(in the rows, 128 means zero)
Here are made-up things, facts about them, and rows of numbers that follow some of those facts. Name the thing behind each unnamed row.

Some facts about the things:
k264 (Λ tuskanel) (κ zugra)
k21 (Λ tibinos) (κ stetrul)
k969 (Λ tagik) (κ zugra)
k725 (Λ tuskanel) (κ zugra)
k396 (Λ braplu) (γ k530 k515 k871) (κ zugra)
k704 (Λ tuskanel) (κ zugra)
k271 (Λ tuskanel) (γ k617 k515 k357 k165 k345 k416) (κ zugra)
k259 (Λ skifin) (κ zugra)
k624 (Λ tuskanel) (γ k501 k334) (κ zugra)
k321 (Λ tuskanel) (κ zugra)
k431 (Λ tibinos) (κ zugra)
k119 (Λ skifin) (κ stetrul)
k508 (Λ tuskanel) (κ stetrul)
k260 (Λ braplu) (κ stetrul)
k178 (Λ tuskanel) (κ stetrul)
k847 (Λ tibinos) (κ zugra)
k646 (Λ tagik) (κ stetrul)
k721 (Λ braplu) (κ stetrul)
k419 (Λ tibinos) (γ k452 k235 k43 k774 k745) (κ zugra)
k345 (Λ tibinos) (κ stetrul)
k88 (Λ tuskanel) (κ zugra)
k209 (Λ tibinos) (γ k501 k184 k987 k242 k725 k431 k345) (κ zugra)
k94 (Λ tuskanel) (κ zugra)
k946 (Λ tibinos) (κ zugra)
k389 (Λ tibinos) (κ stetrul)
k803 (Λ tibinos) (κ stetrul)
k357 (Λ tibinos) (κ stetrul)
k19 (Λ braplu) (κ stetrul)
k786 (Λ tuskanel) (γ k641 k836 k973 k322) (κ stetrul)
k836 (Λ tuskanel) (κ stetrul)
k334 (Λ tagik) (κ zugra)
k712 (Λ braplu) (κ zugra)
k819 (Λ tibinos) (γ k167 k389 k334 k404 k21 k291) (κ zugra)
k825 (Λ tibinos) (κ stetrul)
k513 (Λ tibinos) (κ stetrul)
k184 (Λ klumina) (κ zugra)
k762 (Λ tagik) (γ k167 k452 k759 k454) (κ zugra)
k724 (Λ skifin) (γ k530 k178 k893 k154) (κ zugra)
k774 (Λ tagik) (κ stetrul)
k693 (Λ tibinos) (κ zugra)
k404 (Λ klumina) (κ zugra)
k291 (Λ tibinos) (κ stetrul)
k570 (Λ tibinos) (γ k617 k759) (κ zugra)
k322 (Λ tuskanel) (κ stetrul)
k871 (Λ tibinos) (κ stetrul)
k225 (Λ tibinos) (γ k184 k615 k119 k410) (κ zugra)
k651 (Λ skifin) (κ zugra)
k165 (Λ tagik) (κ zugra)
k918 (Λ tibinos) (γ k150 k721 k946 k335) (κ stetrul)
k242 (Λ skifin) (κ zugra)
k26 (Λ tuskanel) (γ k264 k823 k513 k391) (κ zugra)
k177 (Λ tuskanel) (γ k301 k479 k620 k43 k659 k477 k321 k825 k839) (κ zugra)
k770 (Λ tibinos) (γ k508 k541 k659 k410 k250 k390) (κ stetrul)
k314 (Λ tagik) (κ zugra)
k779 (Λ tibinos) (γ k617 k861 k88 k335 k484 k106) (κ zugra)
k565 (Λ skifin) (κ stetrul)
k170 (Λ braplu) (κ stetrul)
k599 (Λ tibinos) (γ k167 k133 k438 k592) (κ stetrul)
k473 (Λ tibinos) (γ k264 k133 k202) (κ zugra)
k235 (Λ skifin) (κ zugra)
k479 (Λ skifin) (κ zugra)
k106 (Λ skifin) (κ stetrul)
k577 (Λ braplu) (κ stetrul)
k326 (Λ tibinos) (κ stetrul)
k823 (Λ braplu) (κ stetrul)
k181 (Λ braplu) (κ zugra)
k520 (Λ braplu) (γ k19 k454 k825 k669) (κ zugra)
k154 (Λ braplu) (κ zugra)
k947 (Λ tuskanel) (κ stetrul)
k250 (Λ skifin) (κ stetrul)
k982 (Λ klumina) (γ k468 k119) (κ stetrul)
k641 (Λ tuskanel) (κ stetrul)
k567 (Λ tibinos) (γ k343 k181 k438 k847 k398) (κ zugra)
k133 (Λ tibinos) (κ stetrul)
k454 (Λ klumina) (κ zugra)
k617 (Λ tibinos) (κ stetrul)
k279 (Λ tibinos) (γ k43 k947 k21 k345) (κ zugra)
k390 (Λ tagik) (κ zugra)
k861 (Λ tuskanel) (κ stetrul)
k550 (Λ tuskanel) (γ k389 k259 k398) (κ stetrul)
k238 (Λ tibinos) (γ k75 k893) (κ stetrul)
k925 (Λ klumina) (γ k479 k540 k343 k704 k390) (κ stetrul)
k632 (Λ tuskanel) (γ k973 k202 k390) (κ zugra)
k620 (Λ skifin) (κ zugra)
k347 (Λ braplu) (γ k133 k847 k712) (κ zugra)
k501 (Λ tuskanel) (κ zugra)
k150 (Λ tibinos) (κ stetrul)
k53 (Λ tagik) (γ k617 k540 k615 k133 k823 k71) (κ zugra)
k691 (Λ tagik) (γ k334 k646 k133 k178 k391) (κ stetrul)
k398 (Λ skifin) (κ stetrul)
k658 (Λ braplu) (γ k823 k322) (κ zugra)
k672 (Λ tibinos) (γ k150 k836 k431) (κ zugra)
k202 (Λ tibinos) (κ zugra)
k525 (Λ tibinos) (γ k721 k170 k825 k185 k651) (κ zugra)
k50 (Λ tibinos) (γ k617 k969 k514) (κ zugra)
k515 (Λ klumina) (κ zugra)
k416 (Λ tuskanel) (κ zugra)
k301 (Λ braplu) (κ stetrul)
k335 (Λ tagik) (κ stetrul)
k954 (Λ tagik) (γ k150 k479 k565) (κ stetrul)
k540 (Λ tibinos) (κ stetrul)
k43 (Λ tibinos) (κ stetrul)
k580 (Λ tibinos) (γ k150 k452 k345) (κ zugra)
k745 (Λ tuskanel) (κ stetrul)
k541 (Λ tibinos) (κ stetrul)
k410 (Λ tibinos) (κ stetrul)
k391 (Λ tagik) (κ stetrul)
k57 (Λ tuskanel) (γ k321 k454 k391 k358) (κ zugra)
k117 (Λ skifin) (κ zugra)
k75 (Λ tuskanel) (κ stetrul)
k229 (Λ tibinos) (γ k577 k119 k969 k314) (κ zugra)
k973 (Λ tibinos) (κ stetrul)
k71 (Λ tuskanel) (κ zugra)
k659 (Λ tagik) (κ zugra)
k468 (Λ tibinos) (κ stetrul)
k358 (Λ klumina) (κ zugra)
k592 (Λ tibinos) (κ zugra)
k438 (Λ skifin) (κ stetrul)
k977 (Λ skifin) (γ k165 k431 k484) (κ stetrul)
k530 (Λ tibinos) (κ stetrul)
k987 (Λ tibinos) (κ zugra)
k759 (Λ tagik) (κ zugra)
k514 (Λ tagik) (κ stetrul)
k678 (Λ tagik) (γ k75 k133 k117) (κ zugra)
k337 (Λ tagik) (γ k508 k184 k19 k326 k260 k871) (κ stetrul)
k453 (Λ klumina) (γ k43 k946) (κ stetrul)
k881 (Λ tibinos) (γ k264 k301 k641 k693 k358 k335) (κ zugra)
k839 (Λ skifin) (κ zugra)
k615 (Λ tuskanel) (κ stetrul)
k477 (Λ tagik) (κ zugra)
k167 (Λ skifin) (κ stetrul)
k452 (Λ tibinos) (κ zugra)
k484 (Λ tuskanel) (κ stetrul)
k880 (Λ tibinos) (γ k94 k803 k133) (κ zugra)
k669 (Λ tagik) (κ stetrul)
k893 (Λ tagik) (κ stetrul)
k185 (Λ tibinos) (κ stetrul)
k343 (Λ tibinos) (κ zugra)

Some things and their rows:
[108 147 111 128 123 129 160 104 102 139 147 134  77 122 135 122 143  93
 149 137 111 141 134 148 106 134 122 150 150 108 139 151 137  86  91 114
 142 140 117  91 100]: k250
[146 132 217 107 172  84 163 178 168 105  94 127 190  61 105 112 135 173
 133 165 100  65 120 128 133 147 112 115  92 131  88  69 130 172 145 128
 184 124 129 172 120]: k419
[129 148 132 144 135  97 166  99 118 124 132 134  97 119 150 108 133 105
 161 129 122 126 164 123 111 140 126 163 146 104 102 135 125  68  78 125
 144 138  98  68  97]: k326
[137 138  83  76 100 186  72 161 154 135 126 136 190  95 143 152 130 207
  88  64 186  85 128 120 125  84 161 116  83 156 187 101 124 195 191 147
 118 171 187 184 175]: k53
[134 143 138 156 121 112 170  95 124 131 128 132  96 103 150 113 131 110
 155 136 131 121 171 119 111 159 129 154 135  95 114 137 129  73  79 116
 129 156  96  74 100]: k803
[151 137 129 128 166 119 130  86 136 123 104 127 130 147 133 127 158  99
 111 169 114 163  98 147 127 108  96 140 110  89 139 112 148 121  92 122
 127 129 145 130 142]: k242
[138 123  85 128  70 159 107 130  72 135 166 121  72 162 122 153 130 141
 141 122 116 154 119 151 126 129 144 130 143 132 145 197 125  96 144 151
 115 142 150 109 103]: k893
[101 143 151  93 126 113 177 168 146 125 142 138 148  39 129  99 125 163
 152 108 135  52 194 103 116 158 147 139 129 153 110 102 131 141 134 117
 195 170  99 129  91]: k238
[148 135 122 126 165 115 126  92 144 126 106 127 128 146 132 135 157  94
 109 169 111 157 103 143 121 118  97 143 113 102 138 117 158 127  90 125
 130 139 144 129 141]: k651
[132  97 151  83 121 144  84 197 124 110 122 126 185 121  84 149 112 187
  92 115 124 108 116 111 145 136 141  92 108 187 126 102 113 203 201 141
 123 118 135 190 136]: k624
[141 145  82 132  79 164 112 125  71 133 160 128  72 155 143 154 136 139
 153  97 132 147 107 154 115 107 155 136 145 117 155 184 107  84 150 151
 100 128 158 100 126]: k514
[114 156 183 201 109 113 193  92 175 149 126 111 109 109 151 120 117  84
 178 148 142  71 118 172 127 164 114 128 150  52 109 160 142  62 131  92
 142 108  92  82 120]: k150
[ 74 138 137 122  52 166 141 179 154 154 176 107 141  91 115 151 106 165
 146 101 147  40  97 185 145 142 146  83 152 147 154 193 129 149 237 109
 174 115 145 167 123]: k954
[148 136 218 113 174  87 170 180 169  98  94 133 194  57 111 116 134 187
 134 160  96  59 112 132 134 135 116 112  86 127  93  66 126 169 147 130
 183 120 131 175 127]: k279
[143 112 111 150 158 130  95 105 127 137 119 133 122 186 119 123 117 102
 115 154 121 182 106 126 138 123 124 111 113 123 145 123 129 139 118 130
  90 107 145 158 147]: k181
[133 102 125 112 123 177  90 152 166 157 127 141 183  95 108 116 103 183
  98 138 163 104 167  89 144 162 157  80  75 158 186  75 135 221 158 124
 111 186 139 210 142]: k347
[157 107  95 121 111 134  73 114 112 118 120 103 123 196 116 157 142 125
  94 143 115 171  75 158 145 108 120 124 116 126 138 169 146 131 146 159
 113 126 171 144 150]: k659

Name these rows:
No name comes twice in this set of rows, the named rows included.
[153 186 156  97 193 105 159 165 166 103  82 163 203  45 156 114 144 199
 131  75 160  61 131  95  99  61 147 151  88 123 130  28  91 154 138 129
 130 114 157 143 176] => k570
[150 117 155 113 144 133 122 137 194 136  90 135 203  48 133 110 132 178
  98 140 166  64 193  78 130 165 137 119  67 127 146  52 154 186 117 122
 155 211 117 167 134] => k880
[135 155 138 156 132 107 176  97 121 126 128 133  97 109 151 114 135 110
 164 125 129 122 160 122 101 137 131 160 143  94 110 127 123  59  83 122
 128 134 101  70 111] => k357
[ 91 138  72 148 104 160 126 101 123 155 161 135  86 161 137 111 104  88
 146  94 155 154 155 126 124 128 151 124 161 132 158 160 119 108 125 113
  99 118 127 116 128] => k823
[100 118 110 161  65 161 110 122 111 139 161 112  99 175 121 146  98  96
 135  96 151 139 117 145 136 146 137 113 178 126 133 187 111  93 169 115
  85  98 102  98 125] => k836
[148 114 125 147 159  94 122  74 184 126  92 113 149 141 151 118 142  85
  98 148 145 136 147 120 132 138 101 157 107  96 114 108 168 115  72 116
 140 145 117 100 141] => k202
[100  90 106  89 103 157  62 168 173 130 127 114 199 133 105 144 105 153
  65  79 181 104 137 112 145 132 135  99 118 188 141 115 129 206 196 116
 127 130 134 183 156] => k26
[125 147 183 107 177  88 160 165 186 102  95 126 205  65 130 111 135 163
 118 122 123  57 125 126 125 121 118 129 105 138  98  67 132 166 143 120
 184 114 134 162 146] => k209
[153 132 128 133 160 131 123  87 142 132 102 132 133 140 137 127 154 100
 109 169 117 152 113 138 122 125 109 142  98  94 149 108 153 121  84 128
 117 158 139 126 137] => k117
[168 130 101 142 112 146  89 116 117 129 122 118 127 185 137 167 145 141
 104 127 129 161  62 159 136  83 127 122 108  99 156 155 129 121 156 151
  85 111 180 137 167] => k165
[118 129 168  93 171  83 150 159 186 105 101 121 201  69 122 106 137 149
 106 133 121  71 142 121 133 133 118 127 106 152  94  79 144 175 134 117
 201 131 127 157 136] => k525

Now the same things, written a new way:
Known rows:
[ 87  62 103 135 102 117 128  76 140 173 154 161  77 124  93 126  95 115
 128 150  86 195 118 151  93 116  92 102 119 151 163 140 112 146 111 152]: k977
[128 127 124 122  96 165 154 158 138 122 155 160 135 125 124 126 164 102
 136  98 148 114 160 125 110 150 121 132 113 110 143  91 156 115 153 144]: k416
[127 188 132 118 131 147 110 140 100  93 128  96 150 144 147 131 145 139
 118 124 141 142 142 121 136 141 143 159 121 121 116 137 137 140 127 109]: k343
[137 154 136 114 180 100 111 114 109 100  99 123 107 126 129 133 121 158
 124 129  87 118 117 100 158 135 148 133 134 168 139 157 100 104 134 107]: k410
[110 190 158 154 168 101 150 136  93  90 133  75 128  92 177 166 102 118
 112 149 163 135 142 168 102  73 179  99  96 179 165 125 114 154  97 120]: k225
[155  94 127 119 155 116 143 130 152 138 140 183 104 113 115 128 146 116
 150 114  92  93 130 104 138 135 125 119 126 146 158 111 121  94 158 147]: k615
[131 140 133 111 166 109 113 117 118 108  90 121 109 127 120 124 119 166
 123 122  97 129 114 105 160 139 138 136 148 160 128 155 101 111 137 102]: k530
[143 186 131 122 144 148 103 132  99  95 135 101 164 151 159 138 149 124
 122 134 133 139 143 110 144 138 130 159 117 121 118 143 141 161 129 126]: k202
[121 107 129 123 149 126 112 100 130 139 170 152  70 139 109 115 124 118
 166  99  74 131 135 133 146 138  99 117 148 117 159 142 111  98 155 124]: k250
[139 106 120  97 131 127 132 135 139 148 114 155 117 126 107 108 132 167
 135 131  98  81 109 103 167 141 142 127 153 121 116 116 117  90 128 134]: k774
[138 116 113 112 153 111 131 115 123 126 110 155 121 128 115 125 114 146
 135 118  95  97 106 103 151 144 116 139 149 119 114 130 109  89 117 118]: k170
[139  80 128 119 126 119 126 132 161 146 125 174  92 125  96 123 147 127
 149 105 104  93 121 111 138 143 122 123 137 120 137 115 125  82 155 137]: k745
[ 98  60 102 108  85  87  75  93 142 172 122 152 135 118  79 151 111 147
 118 192  97 110  81 134 122 103 161 128 105 108  98 124 118 156  64 178]: k954
[119  97 155 161  98 123 153 159 162 151 135 116 127 113 136 143 133  89
 132 117 192 113 145 169  86  92 143  91 116 109 129  98 153 149 132 139]: k624
[124 188 127 113 127 153 111 139  95  89 126 100 152 143 147 131 143 141
 117 124 136 141 143 114 138 149 134 157 117 126 120 140 135 139 135 114]: k693
[102 146 133 125 101 174 128 135 124 129 177 115 106 151 127 111 142 102
 153  81 141 148 161 160 122 135 101 128 138  85 148 129 142 114 149 117]: k235
[149 111 103  94 137 135 161 130 135 143 124 171 129 115 112 105 130 163
 134 135  86  93 116  96 157 144 130 123 147 155 132 107 110  93 129 147]: k514

Name these rows:
No name comes twice in this set of rows, the named rows included.
[187 131 143 178 158 113 108 117 138 132 129  67 195 165 186 128 121 104
 117 183 174 182 120 130 122  93 105 132 123 136  92 152 171 243 117 147] => k473
[131 110 102 115 137 110 112 107 128 131 113 158 127 128 105 130 121 144
 130 129  89 100 106 100 144 145 122 147 142 110 109 129 113  98 112 127] => k721
[137 118 145 158 123 104 108 127 137 139 184 134 146 115 157 176 144  58
 149 155 146 102 140 161  96  83 143 123  69 108 158 105 164 176 105 183] => k632
[ 91 103  94  87  84 112  43  82 119 128  93 142 128 149  72 141 128 164
  99 154  74 161 101  94 135 161 132 177 114 113  92 163 114 137 105 130] => k150
[116 162 129 144 130 113  94 116 101 110 134  79 160 136 157 162 121 106
 111 176 150 157 133 146 104 100 151 142  90 132 125 142 138 197  89 143] => k881
[138 102  99  93 123 130 126 120 131 150 130 170 133 127 104 119 132 156
 131 148  80  97 103 100 148 145 137 137 130 132 123 115 115 112 113 158] => k335
[105 124 153 160 119 133 143 129 134 147 175  90 104 130 146 130 117  88
 155 113 161 161 151 191 103  90 112  88 126 112 153 127 143 157 126 126] => k724
[120 102 115 113 145 142 127 101 137 148 164 162  72 138 102 109 122 125
 159 109  73 151 142 128 138 144  83 120 147 130 162 138 113  99 153 128] => k106
[106 143 165 155 114 120 138 154 133 126  78  58 133 128 142 124 104 143
  98 122 209 149 125 163 113  89 155  97 143 132  96 136 133 158 121  85] => k819
[129  91 128 178 157  56  92  77 108 142 134 136 116 105 125 156  95 100
 127 160  95 138 107 150 111 100 107 115 102 116 139 167  92 129 101 133] => k925
[185 101 134 178 137 128 155 129 164 156 121  90 196 152 171 113 113  99
 127 160 192 150 116 138 110 102  86 112 149 109  79 126 176 207 118 135] => k347
[143 144 120 112 171 101  80 101 105 106 120 134 125 141 126 141 128 148
 129 147  75 129 116  92 159 137 137 154 121 148 133 157 111 125 124 129] => k973

The same things again, as new rows of numbers:
Some rows with their names:
[124 170 139 147 131 124 127 135 126 126 149 111 120 126 125 115 137 137
 129 159 132 135  94 128 128 162 124 131 142 139 125]: k334
[123 112 139 131 130 110 117 140 128 102 115 149 124 134 127  99 118 126
 124 117 113 130 123 136 145 120 123 132 132 118 151]: k580
[137 117 110 123 128 136 116 114 130 136 112 119 147 134 131 137 132 120
 121 117 151 123 134 123 107 126 125 124 126 131 117]: k541
[127 136 130 128 132 116 144 144 138 125 129 129 132 121 129  88 139 114
 121 136 140 116 118 128 116 167 125 124 151 133 124]: k357
[128 119 124 118 118 120 168 144 136 135 134 129 142 118 141 137 129 125
 127 124 149 106 156 133  96 156 128 116 127 130 117]: k577
[126 162 123 127 129 130 143 117 129 146 150 125 115 117 122 138 144 126
 146 146 118 121 161 118 129 156 143 124 121 135 113]: k178
[107 101 133 129 131 132 116 124 128 131 125 140 144 128 140 126 109 129
 115 115 172 113 110 109  97 141 143 116 127 134 130]: k170
[126 148 120 130 144 140 166 115 124 127 169 113 121 136 137 130 122 148
 125 138 121 163 140 127 118 126 108 115 122 143 125]: k712
[142 114  92 126 144 134 169 133 123 116 154 135 114 140 136 115 116 144
 150 119  86 169 151 135 147 120  98 105 106 128 139]: k347
[140 115 139 130 136 142 104 122 122 124 128 115 140 136 132 130 119 138
 105 120 138 132 108 127 115  99 121 135 137 131 125]: k693
[119 135 126 124 116 131  95 111 128 148 121 129 137 122 126 147 134 126
 124 123 148  97 135 115 124 123 140 134 123 132 118]: k836
[132 152 108 122 134 138 141 107 126 127 151 152  97 128 112 107 136 116
 160 126  76 143 160 116 172 127 136 123 109 128 135]: k550
[ 93 135 151 148 125 122 109 125 125 130 149 131 137 125 137 121 113 138
 117 132 138 109 138 120 131 127 124 137 137 129 142]: k235
[148 116 137 117 126 105 152 139 133 108 121 135 123 128 132 141 129 119
 130 116  96 146 163 152 131 119 113 133 134 111 137]: k50
[126  99 117 118 123 107 136 133 127  98 109 144 132 136 127 135 124 126
 145 110 102 145 155 146 136 115 112 129 127 107 150]: k779
[124 118 118 123 127 104 159 138 132 105 138 142 130 134 132 128 128 134
 154 122 102 151 197 147 129 127  97 127 126 119 146]: k396
[134 134 109 112 141 129 169 123 132 120 135 141 110 134 118 128 139 121
 158 122  96 167 143 124 128 141 149 109 112 121 130]: k238

Name these rows:
No name comes twice in this set of rows, the named rows included.
[123  95 120 131 129 141 113 111 125 140 124 131 152 132 141 125 109 132
 109 118 171 116 129 112 111 136 126 120 122 141 128] => k301
[120 157 135 161 134 131 104 141 132 114 114 112  99 124 112 135 148 121
 145 177 125 181  56 133 144  99 147 147 137 135 135] => k404
[113 151 162 123 118 125 122 124 134 144 138 132 123 106 124 134 140 109
 119 133 138  98 140 121 116 124 162 143 139 131 117] => k484
[159  97  98 113 122 114 140 146 133 112  98 151 122 124 116 107 133 109
 151 101 106 127 143 142 149 112 130 126 115 112 138] => k337
[139  95 144 114 122 135 114 135 122 123 111 149 113 132 128 123 107 119
 125  91  83 122 133 139 170  53 143 137 116 109 143] => k177
[124 137 125 118 111 111 162 133 134 149 139 126 145 111 136 135 138 129
 124 124 149  90 171 133 105 159 117 128 127 124 108] => k119
[135 133 109 128 138 147 120 120 127 145 126 116 120 127 121 122 135 120
 113 135 141 119  85 112 126 132 150 122 130 139 114] => k391
[101 130 166 132 134 110 118 127 129  98 123 149 118 138 123 131 129 127
 153 122 105 161 133 131 140 123 144 135 131 113 157] => k279
[139 143  86 128 145 141 137 121 127 132 141 120 125 136 124 112 138 132
 142 130 130 139 130 122 124 154 109 109 115 140 119] => k803
[152  91  94 120 131 132 165 139 121 115 129 133 130 138 139 124 108 141
 120 106 115 135 142 141 131 105  99 114 109 121 135] => k658
[139 157 110 134 130 129 146 137 128 134 117 118 127 130 121 134 150 131
 154 154 139 131 106 124 113 179 128 115 125 141 117] => k893
[151 100 102 108 119 137 127 119 125 138 105 152 121 130 124 142 121 117
 146  99  97 117 144 127 149  95 148 127 101 115 127] => k786
[128 134 155 150 121 146  88 146 129 124  93 104 115 119 119 146 134 120
 113 159 160 144  14 133 131  77 165 149 146 142 125] => k454
[119  85 125 121 127 122 136 137 126 112 126 147 130 137 139 121 101 137
 119 106 115 138 137 134 133  86 114 126 121 122 148] => k520

